Here is a tiny trained network, its code and every weight. The questions are about switching its units off for an input and a target symbol, where a switched-off unit gives its printed mean instead of its output.

import numpy as np


def w(rows, s, z=0):
    codes = np.array(rows[::2]) - 128.0
    scale = np.full(codes.shape[1], s)
    scale[-1] = z or s
    return codes * scale


def f(y):
    return np.maximum(y, 0)


def softmax(a):
    e = np.exp(a - a.max(-1, keepdims=True))
    return e / e.sum(-1, keepdims=True)


def log_softmax(a):
    a = a - a.max(-1, keepdims=True)
    return a - np.log(np.exp(a).sum(-1, keepdims=True))


def net(x, mask):
    ids = ['Ωαηθμπτ'.index(c) for c in x.split()]
    T = len(ids)
    res = E[ids] + P[:T]
    u = 0
    for l in range(2):
        q, k, v = (res @ M[l].T for M in (Q, K, V))
        z = softmax(np.where(np.tri(T) > 0, q @ k.T / 2**0.5, -1e9)) @ v
        res = res + np.where(mask[u], z, O[l][:, -1]) @ O[l][:, :-1]
        u += 1
        y = f(res @ A[l][:, :-1].T + A[l][:, -1])
        res = res + np.where(mask[u : u + 12], y, B[l][:, -1]) @ B[l][:, :-1]
        u += 12
    return log_softmax(res[-1] @ U[:, :-1].T + U[:, -1])


Q, K, V, O, A, B = {}, {}, {}, {}, {}, {}
E = w([
[27,133,33,153],'Ω',
[151,127,144,118],'α',
[60,250,98,143],'η',
[121,65,93,128],'θ',
[160,172,193,107],'μ',
[113,84,161,115],'π',
[128,123,89,144],'τ',
],0.017)
P = w([
[196,137,132,97],'0',
[89,106,102,81],'1',
[165,181,4,156],'2',
[136,96,123,89],'3',
[126,129,140,179],'4',
[137,98,124,86],'5',
[145,120,121,155],'6',
[144,120,134,41],'7',
[151,113,125,150],'8',
[132,104,131,95],'9',
[142,67,121,195],'10',
],0.015)
Q[0] = w([
[72,139,182,109],'L0H1',
[89,4,120,67],'L0H1',
],0.018)
K[0] = w([
[177,112,67,115],'L0H1',
[147,90,102,3],'L0H1',
],0.017)
V[0] = w([
[112,143,103,69],'L0H1',
[122,115,173,255],'L0H1',
],0.0066)
O[0] = w([
[19,128,83,169,192],'L0H1',
[139,3,90,114,2],'L0H1',
],0.0046,0.0029)
A[0] = w([
[154,178,49,108,36],'L0N1',
[105,72,190,113,23],'L0N2',
[77,130,148,10,33],'L0N3',
[162,139,156,149,150],'L0N4',
[195,86,168,185,77],'L0N5',
[84,145,134,138,157],'L0N6',
[148,61,87,77,3],'L0N7',
[89,56,193,75,49],'L0N8',
[98,115,185,240,128],'L0N9',
[87,139,159,130,180],'L0N10',
[109,107,120,101,139],'L0N11',
[126,95,116,167,189],'L0N12',
],0.013,0.0052)
B[0] = w([
[125,62,74,228,253],'L0N1',
[132,111,71,77,141],'L0N2',
[3,67,133,111,244],'L0N3',
[129,77,115,170,215],'L0N4',
[106,194,71,145,202],'L0N5',
[178,119,161,123,231],'L0N6',
[119,229,194,148,158],'L0N7',
[130,91,146,222,185],'L0N8',
[96,182,41,140,232],'L0N9',
[170,104,141,109,232],'L0N10',
[149,135,108,96,191],'L0N11',
[169,162,178,141,253],'L0N12',
],0.02,0.0031)
Q[1] = w([
[249,22,167,183],'L1H1',
[113,157,107,161],'L1H1',
],0.013)
K[1] = w([
[252,77,176,137],'L1H1',
[105,134,136,104],'L1H1',
],0.015)
V[1] = w([
[67,252,11,135],'L1H1',
[71,220,232,190],'L1H1',
],0.014)
O[1] = w([
[68,251,137,89,130],'L1H1',
[240,177,168,157,3],'L1H1',
],0.014,0.0039)
A[1] = w([
[96,175,172,110,113],'L1N1',
[177,112,97,4,172],'L1N2',
[90,178,137,139,205],'L1N3',
[167,108,151,130,108],'L1N4',
[132,95,130,25,130],'L1N5',
[151,141,38,107,160],'L1N6',
[156,198,103,141,65],'L1N7',
[69,136,163,138,65],'L1N8',
[100,86,190,92,3],'L1N9',
[141,148,100,153,35],'L1N10',
[146,118,172,36,162],'L1N11',
[164,167,113,105,122],'L1N12',
],0.015,0.0056)
B[1] = w([
[125,111,163,66,198],'L1N1',
[191,140,233,74,139],'L1N2',
[105,133,95,208,248],'L1N3',
[95,164,95,152,171],'L1N4',
[196,171,55,110,192],'L1N5',
[99,125,240,82,250],'L1N6',
[134,100,50,103,197],'L1N7',
[193,88,167,133,233],'L1N8',
[63,173,170,143,199],'L1N9',
[162,169,85,98,186],'L1N10',
[141,121,4,158,156],'L1N11',
[121,99,203,121,160],'L1N12',
],0.022,0.011)
U = w([
[140,1,103,159,66],'Ω',
[99,120,171,161,2],'α',
[92,133,93,143,151],'η',
[130,135,175,85,155],'θ',
[77,57,103,72,139],'μ',
[158,88,83,98,212],'π',
[191,120,168,201,215],'τ',
],0.0097,0.0038)

Each question gives the input, a string of symbols that net reads in full, and the target symbol t.
The units are the heads (2 rows each of Q, K, V and O) and the neurons (one row each of A and B). Each row of codes is followed by its name. A weight is (code - 128) times the scale printed after its matrix; where a second scale follows, it is the last column's (O, A, B and U).
mask holds one flag per unit, layer by layer, with each layer's heads first. A switched-off unit (its flag False) gives its mean, the last column of its rows in O or B, instead of its output. The means were averaged over made-up inputs and are rounded, as every weight is.
A unit's drop is (log p(t) with every unit on - log p(t) with that unit switched off) / (log p(t) with every unit on - log p(t) with every unit switched off).
The circuit of an input: a set's keep is (log p(t) with only the set's units on - log p(t) with every unit switched off) / (log p(t) with every unit on - log p(t) with every unit switched off). Starting from the 12 units with the biggest drops (on a tie, the unit counted first), units are removed one at a time, each time the one whose removal leaves the highest keep (on an exact tie, the one counted first), for as long as the keep stays at least 0.8.
units of the circuit, in order: the units of the circuit, biggest drop first
unit that matters most: the unit with the biggest drop
k most important neurons: the k neurons with the biggest drops, biggest first
k most important neurons of layer l: the k neurons of layer l with the biggest drops, biggest first
input Ω θ θ θ α θ Ω Ω τ μ θ, target α: 2 most important neurons of layer 0	[L0N3, L0N12]
input Ω η μ η τ, target η: units of the circuit, in order	[L1N3, L1H1]
input Ω μ τ Ω μ μ μ μ η θ η, target τ: 4 most important neurons of layer 0	[L0N3, L0N9, L0N6, L0N1]
input α η Ω, target θ: units of the circuit, in order	[L1N6]
input π τ μ μ η, target μ: 4 most important neurons of layer 0	[L0N9, L0N8, L0N4, L0N12]
input π θ η θ μ π α μ θ θ τ, target τ: 2 most important neurons	[L0N12, L0N3]
input τ θ τ μ η, target π: 2 most important neurons of layer 0	[L0N6, L0N3]
input μ μ θ θ μ Ω η, target π: units of the circuit, in order	[L1H1, L1N7, L0N3]
input θ θ α, target π: units of the circuit, in order	[L0N7, L1H1, L1N7]
input Ω θ θ μ μ, target π: units of the circuit, in order	[L1N7, L1H1, L0N9]
input μ α α μ η θ μ τ Ω μ μ, target μ: 3 most important neurons of layer 0	[L0N5, L0N9, L0N1]
input μ θ θ Ω θ, target π: 4 most important neurons	[L1N7, L0N3, L0N12, L0N7]
input μ α η θ η, target θ: 2 most important neurons of layer 1	[L1N6, L1N3]
input τ μ α, target μ: 3 most important neurons of layer 0	[L0N3, L0N9, L0N1]
input μ π θ Ω π, target Ω: units of the circuit, in order	[L0N3, L1H1, L0N9]
input μ η Ω θ θ μ τ, target π: unit that matters most	L0N6
input μ η μ π Ω α Ω μ μ μ θ, target τ: 4 most important neurons	[L0N12, L0N3, L0N6, L0N10]
input τ Ω α μ μ π, target α: units of the circuit, in order	[L1N9, L0N3, L1N7]
input τ Ω θ, target μ: units of the circuit, in order	[L0N9, L1H1, L1N3]
input μ τ η τ θ, target μ: 2 most important neurons	[L1N7, L1N1]
input θ μ Ω, target π: units of the circuit, in order	[L0N3, L1H1, L1N7]
input α θ μ π, target α: 4 most important neurons	[L0N8, L1N9, L0N3, L1N7]
input μ τ η, target τ: 4 most important neurons of layer 0	[L0N1, L0N9, L0N4, L0N7]
input μ μ τ, target τ: unit that matters most	L0N9
input μ τ θ Ω π μ Ω α μ μ θ, target θ: units of the circuit, in order	[L1N6, L0N9, L0N5]
input Ω μ μ, target α: 4 most important neurons	[L0N3, L1N6, L0N1, L0N12]
input θ η θ π τ, target η: 4 most important neurons	[L0N3, L0N12, L0N8, L0N6]
input μ Ω μ μ η, target α: 4 most important neurons of layer 1	[L1N6, L1N3, L1N7, L1N5]
input π μ μ μ Ω η θ μ π θ Ω, target τ: 2 most important neurons of layer 0	[L0N6, L0N12]
